Below is a small trained network, with its code and all its weights. Each question gives an input and a target symbol and asks what happens when units are switched off, that is, made to give their printed mean instead of their output.

import numpy as np


def w(rows, s, z=0):
    codes = np.array(rows[::2]) - 128.0
    scale = np.full(codes.shape[1], s)
    scale[-1] = z or s
    return codes * scale


def f(y):
    return y / 2 * (1 + np.tanh(0.7978845608 * (y + 0.044715 * y**3)))


def softmax(a):
    e = np.exp(a - a.max(-1, keepdims=True))
    return e / e.sum(-1, keepdims=True)


def log_softmax(a):
    a = a - a.max(-1, keepdims=True)
    return a - np.log(np.exp(a).sum(-1, keepdims=True))


def net(x, mask):
    ids = ['γδζθπτφψω'.index(c) for c in x.split()]
    T = len(ids)
    res = E[ids] + P[:T]
    u = 0
    for l in range(2):
        r = res
        for j in range(2):
            rows = slice(2 * j, 2 * j + 2)
            q, k, v = (r @ M[l][rows].T for M in (Q, K, V))
            z = softmax(np.where(np.tri(T) > 0, q @ k.T / 2**0.5, -1e9)) @ v
            o = O[l][rows]
            res = res + np.where(mask[u + j], z, o[:, -1]) @ o[:, :-1]
        u += 2
        y = f(res @ A[l][:, :-1].T + A[l][:, -1])
        res = res + np.where(mask[u : u + 8], y, B[l][:, -1]) @ B[l][:, :-1]
        u += 8
    return log_softmax(res[-1] @ U[:, :-1].T + U[:, -1])


Q, K, V, O, A, B = {}, {}, {}, {}, {}, {}
E = w([
[182,96,133,166,91],'γ',
[136,197,135,189,108],'δ',
[114,139,168,57,143],'ζ',
[159,137,117,160,169],'θ',
[187,126,145,135,141],'π',
[144,99,134,198,24],'τ',
[89,6,69,176,137],'φ',
[102,98,95,184,182],'ψ',
[200,155,105,103,174],'ω',
],0.022)
P = w([
[135,131,248,200,118],'0',
[142,168,117,168,139],'1',
[139,164,127,161,140],'2',
[136,161,131,153,140],'3',
[133,161,128,147,143],'4',
[130,158,140,144,144],'5',
[130,154,142,139,146],'6',
[126,152,146,137,146],'7',
[124,147,153,135,149],'8',
[120,144,159,134,148],'9',
[118,143,163,133,150],'10',
[115,139,169,133,152],'11',
[112,137,168,133,153],'12',
],0.013)
Q[0] = w([
[90,115,34,128,81],'0.h1',
[88,110,137,105,188],'0.h1',
[141,170,183,202,254],'0.h2',
[246,131,126,127,99],'0.h2',
],0.0084)
K[0] = w([
[81,116,69,97,40],'0.h1',
[119,127,19,72,88],'0.h1',
[141,214,174,148,254],'0.h2',
[223,169,170,73,53],'0.h2',
],0.0062)
V[0] = w([
[154,167,187,155,164],'0.h1',
[123,36,254,196,134],'0.h1',
[223,187,135,76,125],'0.h2',
[197,48,83,179,121],'0.h2',
],0.0063)
O[0] = w([
[114,112,119,68,113,233],'0.h1',
[193,147,155,119,3,254],'0.h1',
[73,72,95,199,81,128],'0.h2',
[90,124,185,110,197,150],'0.h2',
],0.0069,0.0042)
A[0] = w([
[95,159,221,29,119,117],'0.n1',
[209,180,108,38,174,2],'0.n2',
[151,191,192,120,57,19],'0.n3',
[254,139,98,150,220,187],'0.n4',
[191,183,208,147,166,94],'0.n5',
[95,121,86,90,205,223],'0.n6',
[35,83,50,195,115,142],'0.n7',
[144,181,135,144,35,192],'0.n8',
],0.0085,0.0063)
B[0] = w([
[192,171,95,111,85,223],'0.n1',
[25,126,70,253,35,139],'0.n2',
[65,83,44,63,184,172],'0.n3',
[132,7,150,120,139,231],'0.n4',
[175,125,26,198,150,192],'0.n5',
[148,41,92,33,133,208],'0.n6',
[204,183,40,169,151,164],'0.n7',
[95,180,232,134,174,254],'0.n8',
],0.0079,0.0059)
Q[1] = w([
[67,183,58,35,126],'1.h1',
[174,118,101,194,135],'1.h1',
[115,108,92,249,97],'1.h2',
[168,141,111,233,90],'1.h2',
],0.011)
K[1] = w([
[182,8,29,125,187],'1.h1',
[97,132,229,200,114],'1.h1',
[88,249,167,255,33],'1.h2',
[156,231,243,138,25],'1.h2',
],0.0084)
V[1] = w([
[113,192,137,138,2],'1.h1',
[82,85,112,79,145],'1.h1',
[242,169,145,139,103],'1.h2',
[109,34,63,89,239],'1.h2',
],0.0062)
O[1] = w([
[49,74,203,82,184,164],'1.h1',
[186,168,77,147,108,4],'1.h1',
[207,145,44,101,119,213],'1.h2',
[56,106,255,69,163,45],'1.h2',
],0.0073,0.0039)
A[1] = w([
[67,227,102,159,189,124],'1.n1',
[143,136,35,115,82,165],'1.n2',
[119,179,129,149,51,56],'1.n3',
[219,108,162,119,156,149],'1.n4',
[9,145,138,118,72,1],'1.n5',
[142,108,143,113,34,142],'1.n6',
[55,128,135,160,41,122],'1.n7',
[110,124,190,73,120,64],'1.n8',
],0.011,0.0077)
B[1] = w([
[132,153,112,120,216,188],'1.n1',
[146,175,227,156,95,191],'1.n2',
[67,75,97,95,124,148],'1.n3',
[84,62,122,128,167,253],'1.n4',
[98,75,72,131,206,118],'1.n5',
[153,131,70,156,123,174],'1.n6',
[9,155,151,135,81,132],'1.n7',
[178,161,138,185,115,179],'1.n8',
],0.012,0.0072)
U = w([
[190,85,87,255,114,121],'γ',
[71,90,14,48,148,189],'δ',
[94,114,219,125,161,39],'ζ',
[115,128,123,138,135,34],'θ',
[150,158,139,50,103,254],'π',
[115,130,119,141,131,35],'τ',
[52,132,130,156,95,138],'φ',
[113,131,122,146,131,39],'ψ',
[103,173,100,153,182,105],'ω',
],0.0098,0.0068)

Each question gives the input, a string of symbols that net reads in full, and the target symbol t.
The units are the heads (2 rows each of Q, K, V and O) and the neurons (one row each of A and B). Each row of codes is followed by its name. A weight is (code - 128) times the scale printed after its matrix; where a second scale follows, it is the last column's (O, A, B and U).
mask holds one flag per unit, layer by layer, with each layer's heads first. A switched-off unit (its flag False) gives its mean, the last column of its rows in O or B, instead of its output. The means were averaged over made-up inputs and are rounded, as every weight is.
A unit's drop is (log p(t) with every unit on - log p(t) with that unit switched off) / (log p(t) with every unit on - log p(t) with every unit switched off).
The circuit of an input: a set's keep is (log p(t) with only the set's units on - log p(t) with every unit switched off) / (log p(t) with every unit on - log p(t) with every unit switched off). Starting from the 12 units with the biggest drops (on a tie, the unit counted first), units are removed one at a time, each time the one whose removal leaves the highest keep (on an exact tie, the one counted first), for as long as the keep stays at least 0.8.
units of the circuit, in order: the units of the circuit, biggest drop first
k most important neurons: the k neurons with the biggest drops, biggest first
top k neurons in layer l: the k neurons of layer l with the biggest drops, biggest first
drop when u is switched off: that unit's drop, to one decimal
input ζ ψ θ ω φ π ζ ω δ φ θ, target δ: top 4 neurons in layer 0 : (0.n8, 0.n2, 0.n3, 0.n1)
input π ζ ω φ δ ω ζ ζ ω, target ζ: most important neuron : (0.n6)
input ζ ζ δ ζ ψ ψ π δ γ δ ω, target γ: 4 most important neurons : (0.n2, 0.n8, 0.n3, 1.n2)
input ζ ζ ζ ζ δ ω ζ τ ω, target δ: 2 most important neurons : (0.n2, 0.n4)
input φ ζ ζ φ θ ζ δ φ, target ζ: 2 most important neurons : (0.n5, 0.n6)
input ζ φ ω π ψ ζ γ ζ ψ θ ζ π, target δ: top 3 neurons in layer 1 : (1.n2, 1.n4, 1.n8)
input φ ω ζ ψ ζ ζ φ δ ψ ω, target δ: top 3 neurons in layer 0 : (0.n2, 0.n3, 0.n8)
input ζ ψ ψ π π φ τ ψ τ ζ ζ ψ, target ζ: units of the circuit, in order : (0.h2, 1.h2, 0.n6)
input π ψ ζ γ ω φ θ δ, target ω: units of the circuit, in order : (1.n1, 0.n8, 0.n6)
input ζ π δ ψ φ π ζ π ω ζ φ ψ, target δ: top 4 neurons in layer 0 : (0.n7, 0.n8, 0.n3, 0.n5)
input τ ζ ζ γ ψ ζ τ δ δ ω, target γ: 2 most important neurons : (0.n2, 0.n3)
input ψ ψ ω ζ δ ψ, target ζ: 4 most important neurons : (0.n6, 0.n5, 0.n2, 0.n4)
input δ φ φ, target δ: top 4 neurons in layer 0 : (0.n7, 0.n8, 0.n3, 0.n5)
input δ θ ψ ζ ω θ ζ ζ ψ ψ θ, target ζ: top neuron in layer 1 : (1.n6)
input ω θ ψ ζ ζ ζ ψ ζ ζ φ θ, target δ: top 2 neurons in layer 1 : (1.n2, 1.n8)
input ζ ζ τ ψ δ τ φ ζ ζ φ δ φ, target ζ: 4 most important neurons : (0.n6, 0.n5, 0.n2, 0.n1)
input π ω φ ω ζ ω φ δ φ π ω ψ ω, target ζ: drop when 0.n4 is switched off : 0.1
input δ ζ π ψ γ θ θ π, target δ: drop when 0.h2 is switched off : 0.3
input ψ ζ ζ δ, target ω: drop when 0.n8 is switched off : 0.5
input ζ δ ζ ψ ω ζ ζ ω γ ζ ζ ω ψ, target δ: drop when 1.n6 is switched off : 0.0
